Below is a small trained network, with its code and all its weights. Each question gives an input and a class and asks what happens when units are switched off, that is, made to give their printed mean instead of their output.

import numpy as np


def w(rows, s, z=0):
    codes = np.array(rows[::2]) - 128.0
    scale = np.full(codes.shape[1], s)
    scale[-1] = z or s
    return codes * scale


def norm(h):
    return h / np.sqrt((h * h).mean(-1, keepdims=True) + 1e-5)


def f(y):
    return y / 2 * (1 + np.tanh(0.7978845608 * (y + 0.044715 * y**3)))


def log_softmax(a):
    a = a - a.max(-1, keepdims=True)
    return a - np.log(np.exp(a).sum(-1, keepdims=True))


def net(x, mask):
    res = np.array(x, float).reshape(1, 5) / 4 @ E
    u = 0
    for l in range(4):
        y = f(norm(res) @ A[l][:, :-1].T + A[l][:, -1])
        res = res + np.where(mask[u : u + 5], y, B[l][:, -1]) @ B[l][:, :-1]
        u += 5
    return log_softmax(norm(res)[-1] @ U[:, :-1].T + U[:, -1])


A, B = {}, {}
E = w([
[3,193,129,139,167,88,136,116,2,93,86,167],'x0',
[71,66,133,246,115,35,203,105,96,202,156,170],'x1',
[163,152,165,76,187,135,121,190,128,128,164,139],'x2',
[106,150,174,138,114,124,68,121,52,97,8,79],'x3',
[120,65,197,195,130,159,70,131,38,175,187,118],'x4',
],0.0084)
A[0] = w([
[215,119,129,137,148,177,99,123,196,148,224,209,3],'L0N0',
[121,115,63,79,160,150,198,105,29,225,86,197,55],'L0N1',
[135,82,2,149,134,102,151,74,214,132,64,205,46],'L0N2',
[48,175,173,181,220,86,184,96,91,124,142,200,27],'L0N3',
[116,119,187,174,131,143,101,73,96,230,109,125,65],'L0N4',
],0.0066,0.0041)
B[0] = w([
[121,115,171,150,199,228,126,189,132,201,170,121,241],'L0N0',
[98,127,92,125,127,103,104,94,141,102,204,122,167],'L0N1',
[159,111,127,118,9,106,254,34,101,128,81,35,228],'L0N2',
[51,120,39,160,97,60,149,250,135,27,159,150,254],'L0N3',
[113,224,215,188,115,61,61,138,231,84,191,154,199],'L0N4',
],0.0087,0.0042)
A[1] = w([
[154,79,105,148,170,167,173,156,125,109,86,199,5],'L1N0',
[86,80,145,217,154,122,120,125,113,93,95,145,78],'L1N1',
[2,67,67,83,152,47,155,159,20,122,134,150,67],'L1N2',
[207,48,124,104,86,189,159,183,149,150,238,186,22],'L1N3',
[83,124,39,186,152,57,158,80,169,165,87,89,69],'L1N4',
],0.0064,0.0022)
B[1] = w([
[173,70,156,136,149,92,96,108,81,96,135,148,113],'L1N0',
[101,142,122,135,70,58,99,195,16,197,169,108,171],'L1N1',
[163,184,78,200,164,81,84,195,138,68,209,244,255],'L1N2',
[170,125,49,116,174,101,147,148,90,110,199,78,240],'L1N3',
[81,139,103,165,105,224,150,148,106,120,117,126,196],'L1N4',
],0.011,0.0053)
A[2] = w([
[114,163,94,30,185,181,41,114,137,78,53,144,91],'L2N0',
[234,111,83,152,202,146,93,96,191,191,225,112,65],'L2N1',
[32,98,170,112,114,140,254,47,157,135,172,115,137],'L2N2',
[122,45,225,183,89,72,86,114,55,168,131,129,3],'L2N3',
[87,154,218,184,193,99,128,41,83,135,119,146,93],'L2N4',
],0.0071,0.0036)
B[2] = w([
[165,156,207,117,255,58,126,38,152,117,4,222,209],'L2N0',
[194,83,84,49,200,230,50,175,61,130,122,49,254],'L2N1',
[153,92,67,77,100,143,116,122,192,153,82,191,169],'L2N2',
[138,234,224,91,80,197,131,62,111,218,111,62,162],'L2N3',
[75,159,96,92,106,56,87,134,169,136,203,11,138],'L2N4',
],0.008,0.0066)
A[3] = w([
[134,118,104,35,197,127,90,67,129,178,91,96,150],'L3N0',
[54,143,189,171,105,172,184,146,97,132,207,181,90],'L3N1',
[128,146,230,117,49,69,124,137,132,73,157,21,107],'L3N2',
[84,59,106,76,183,255,87,191,190,106,168,37,123],'L3N3',
[106,81,123,107,144,126,104,129,141,128,112,162,5],'L3N4',
],0.0069,0.0031)
B[3] = w([
[136,100,158,133,178,53,94,142,76,167,136,181,216],'L3N0',
[42,195,115,28,194,123,64,199,127,91,73,64,175],'L3N1',
[135,114,203,108,48,221,153,139,221,222,173,185,154],'L3N2',
[174,96,118,183,124,23,251,194,3,176,138,19,253],'L3N3',
[161,235,100,160,156,122,42,97,35,128,77,64,111],'L3N4',
],0.0077,0.0072)
U = w([
[210,81,95,99,187,141,154,171,97,209,181,45,219],'0',
[171,178,180,94,219,109,99,72,154,114,54,183,3],'1',
[70,205,56,181,136,78,94,190,111,79,192,162,229],'2',
[126,123,53,127,48,159,215,65,197,163,87,119,93],'3',
[75,188,216,146,72,155,68,116,139,254,166,85,50],'4',
],0.013,0.0018)

Each question gives the input, the list of numbers given to net, and the class t.
The units are the neurons (one row each of A and B). Each row of codes is followed by its name. A weight is (code - 128) times the scale printed after its matrix; where a second scale follows, it is the last column's (A, B and U).
mask holds one flag per neuron, layer by layer. A switched-off neuron (its flag False) gives its mean, the last column of its row in B, instead of its output. The means were averaged over made-up inputs and are rounded, as every weight is.
A unit's drop is (log p(t) with every unit on - log p(t) with that unit switched off) / (log p(t) with every unit on - log p(t) with every unit switched off).
The circuit of an input: a set's keep is (log p(t) with only the set's units on - log p(t) with every unit switched off) / (log p(t) with every unit on - log p(t) with every unit switched off). Starting from the 12 units with the biggest drops (on a tie, the unit counted first), units are removed one at a time, each time the one whose removal leaves the highest keep (on an exact tie, the one counted first), for as long as the keep stays at least 0.8.
circuit, biggest first: the units of the circuit, biggest drop first
unit that matters most: the unit with the biggest drop
k most important neurons: the k neurons with the biggest drops, biggest first
top k neurons in layer l: the k neurons of layer l with the biggest drops, biggest first
drop when u is switched off: that unit's drop, to one decimal
input [-3,-3,-4,0,-8], class 3: circuit, biggest first : L0N2
input [-2,8,-2,0,2], class 4: circuit, biggest first : L0N4, L2N3, L1N2
input [-7,-8,-4,3,-3], class 1: circuit, biggest first : L2N0, L1N3
input [1,-3,0,5,3], class 1: 2 most important neurons : L2N0, L0N3
input [6,-1,-8,4,8], class 4: top 2 neurons in layer 1 : L1N3, L1N1
input [6,-3,6,-1,-6], class 1: 4 most important neurons : L2N0, L1N1, L1N3, L3N3
input [2,-7,-8,-6,0], class 3: 2 most important neurons : L0N2, L2N1
input [-8,7,2,3,-4], class 3: 2 most important neurons : L0N2, L1N2
input [2,-2,-3,1,0], class 1: top 2 neurons in layer 1 : L1N3, L1N4
input [-5,-7,7,7,4], class 1: drop when L2N0 is switched off : 1.2
input [-3,2,-6,-5,-3], class 3: drop when L0N2 is switched off : 2.1
input [-3,5,7,2,-6], class 3: drop when L2N1 is switched off : 0.1
input [-6,-5,-7,7,4], class 1: top 3 neurons in layer 0 : L0N2, L0N3, L0N0
input [4,-4,-2,-7,3], class 0: unit that matters most : L0N0
input [-1,4,2,7,-6], class 3: top 2 neurons in layer 0 : L0N3, L0N2
